Below are the code and all the weights of a small trained network. Each question names an input and a target symbol and asks about switching units off, where a switched-off unit gives its printed mean instead of its output.

import numpy as np


def w(rows, s, z=0):
    codes = np.array(rows[::2]) - 128.0
    scale = np.full(codes.shape[1], s)
    scale[-1] = z or s
    return codes * scale


def norm(h):
    return h / np.sqrt((h * h).mean(-1, keepdims=True) + 1e-5)


def f(y):
    return y / 2 * (1 + np.tanh(0.7978845608 * (y + 0.044715 * y**3)))


def softmax(a):
    e = np.exp(a - a.max(-1, keepdims=True))
    return e / e.sum(-1, keepdims=True)


def log_softmax(a):
    a = a - a.max(-1, keepdims=True)
    return a - np.log(np.exp(a).sum(-1, keepdims=True))


def net(x, mask):
    ids = ['ΓΘΞβδεζλπφ'.index(c) for c in x.split()]
    T = len(ids)
    res = E[ids] + P[:T]
    u = 0
    for l in range(2):
        q, k, v = (norm(res) @ M[l].T for M in (Q, K, V))
        z = softmax(np.where(np.tri(T) > 0, q @ k.T / 2**0.5, -1e9)) @ v
        res = res + np.where(mask[u], z, O[l][:, -1]) @ O[l][:, :-1]
        u += 1
        y = f(norm(res) @ A[l][:, :-1].T + A[l][:, -1])
        res = res + np.where(mask[u : u + 8], y, B[l][:, -1]) @ B[l][:, :-1]
        u += 8
    return log_softmax(norm(res)[-1] @ U[:, :-1].T + U[:, -1])


Q, K, V, O, A, B = {}, {}, {}, {}, {}, {}
E = w([
[124,121,187,2],'Γ',
[149,133,123,165],'Θ',
[126,157,149,162],'Ξ',
[141,118,138,108],'β',
[127,154,135,140],'δ',
[147,127,155,103],'ε',
[129,121,102,124],'ζ',
[112,121,121,133],'λ',
[75,77,157,155],'π',
[92,152,133,139],'φ',
],0.022)
P = w([
[106,92,252,54],'0',
[104,103,218,90],'1',
[102,112,205,112],'2',
[96,131,155,116],'3',
[88,150,118,127],'4',
[78,176,82,140],'5',
[75,195,64,155],'6',
[68,194,63,149],'7',
],0.0027)
Q[0] = w([
[130,59,253,110],'L0H1',
[183,92,82,57],'L0H1',
],0.0076)
K[0] = w([
[210,47,254,84],'L0H1',
[85,98,209,137],'L0H1',
],0.0076)
V[0] = w([
[255,94,190,96],'L0H1',
[88,35,171,167],'L0H1',
],0.0047)
O[0] = w([
[90,219,3,92,3],'L0H1',
[163,77,136,250,144],'L0H1',
],0.0064,0.00033)
A[0] = w([
[126,115,116,126,111],'L0N1',
[93,218,247,143,167],'L0N2',
[132,35,96,69,54],'L0N3',
[255,140,132,181,202],'L0N4',
[160,26,65,173,255],'L0N5',
[118,83,16,74,185],'L0N6',
[182,113,128,34,124],'L0N7',
[139,21,43,136,72],'L0N8',
],0.0055,0.0016)
B[0] = w([
[129,124,156,115,131],'L0N1',
[172,97,122,63,175],'L0N2',
[155,188,118,144,196],'L0N3',
[78,93,108,66,162],'L0N4',
[104,178,171,86,254],'L0N5',
[114,174,253,151,245],'L0N6',
[54,168,79,181,171],'L0N7',
[144,160,176,151,223],'L0N8',
],0.0059,0.004)
Q[1] = w([
[38,164,200,192],'L1H1',
[255,62,217,179],'L1H1',
],0.0067)
K[1] = w([
[10,45,63,173],'L1H1',
[55,132,254,99],'L1H1',
],0.009)
V[1] = w([
[15,125,133,121],'L1H1',
[189,253,176,53],'L1H1',
],0.0054)
O[1] = w([
[33,4,205,205,205],'L1H1',
[201,186,182,162,251],'L1H1',
],0.0035,0.0024)
A[1] = w([
[120,114,160,115,48],'L1N1',
[210,209,73,50,51],'L1N2',
[148,175,200,72,63],'L1N3',
[166,127,109,79,3],'L1N4',
[22,164,154,182,140],'L1N5',
[115,104,164,69,53],'L1N6',
[72,252,151,187,73],'L1N7',
[46,151,67,3,159],'L1N8',
],0.0065,0.0026)
B[1] = w([
[135,88,128,120,123],'L1N1',
[127,3,115,98,153],'L1N2',
[131,122,65,145,221],'L1N3',
[153,87,142,135,100],'L1N4',
[149,28,108,160,226],'L1N5',
[171,113,46,152,131],'L1N6',
[164,105,96,138,254],'L1N7',
[61,192,140,208,178],'L1N8',
],0.0071,0.004)
U = w([
[61,182,168,1,192],'Γ',
[3,205,72,202,98],'Θ',
[201,120,121,98,26],'Ξ',
[213,125,15,215,5],'β',
[231,70,123,35,149],'δ',
[142,145,42,95,238],'ε',
[178,227,241,170,170],'ζ',
[113,33,174,142,43],'λ',
[54,57,151,158,146],'π',
[109,45,195,142,4],'φ',
],0.0078,0.0019)

Each question gives the input, a string of symbols that net reads in full, and the target symbol t.
The units are the heads (2 rows each of Q, K, V and O) and the neurons (one row each of A and B). Each row of codes is followed by its name. A weight is (code - 128) times the scale printed after its matrix; where a second scale follows, it is the last column's (O, A, B and U).
mask holds one flag per unit, layer by layer, with each layer's heads first. A switched-off unit (its flag False) gives its mean, the last column of its rows in O or B, instead of its output. The means were averaged over made-up inputs and are rounded, as every weight is.
A unit's drop is (log p(t) with every unit on - log p(t) with that unit switched off) / (log p(t) with every unit on - log p(t) with every unit switched off).
most important unit: the unit with the biggest drop
top k neurons: the k neurons with the biggest drops, biggest first
top k neurons in layer l: the k neurons of layer l with the biggest drops, biggest first
drop of u: that unit's drop, to one decimal
input δ Θ Θ Θ, target Θ: most important unit : L0H1
input ζ ζ Γ Γ Θ δ, target δ: top 2 neurons : [L0N2 L1N2]
input π ζ λ φ, target π: top 2 neurons : [L0N6 L0N8]
input δ ζ ζ Θ ζ ζ Γ δ, target δ: top 2 neurons : [L0N2 L0N6]
input δ Θ Θ, target δ: top 2 neurons in layer 0 : [L0N7 L0N6]
input ζ Γ Θ Θ, target Θ: top 2 neurons in layer 1 : [L1N7 L1N5]
input ζ Ξ δ Θ, target δ: top 2 neurons : [L0N7 L0N2]
input Θ β ζ β Θ λ Θ ε, target Θ: top 2 neurons : [L1N8 L0N6]
input ζ Θ Γ Θ ε, target Θ: top 3 neurons : [L1N8 L0N7 L0N6]
input ζ β ζ β, target β: top 3 neurons : [L1N7 L0N7 L0N5]
input β Θ Ξ, target β: top 2 neurons : [L0N6 L0N8]
input Γ Ξ ζ ζ ζ π φ, target π: drop of L0N6 : 0.1
input β Θ ζ Θ ζ β ζ β, target Θ: drop of L1N8 : 0.3
input ε Γ ζ ζ ζ ε, target ε: drop of L0H1 : 0.4
input Ξ ε Θ β, target Θ: most important unit : L1N8
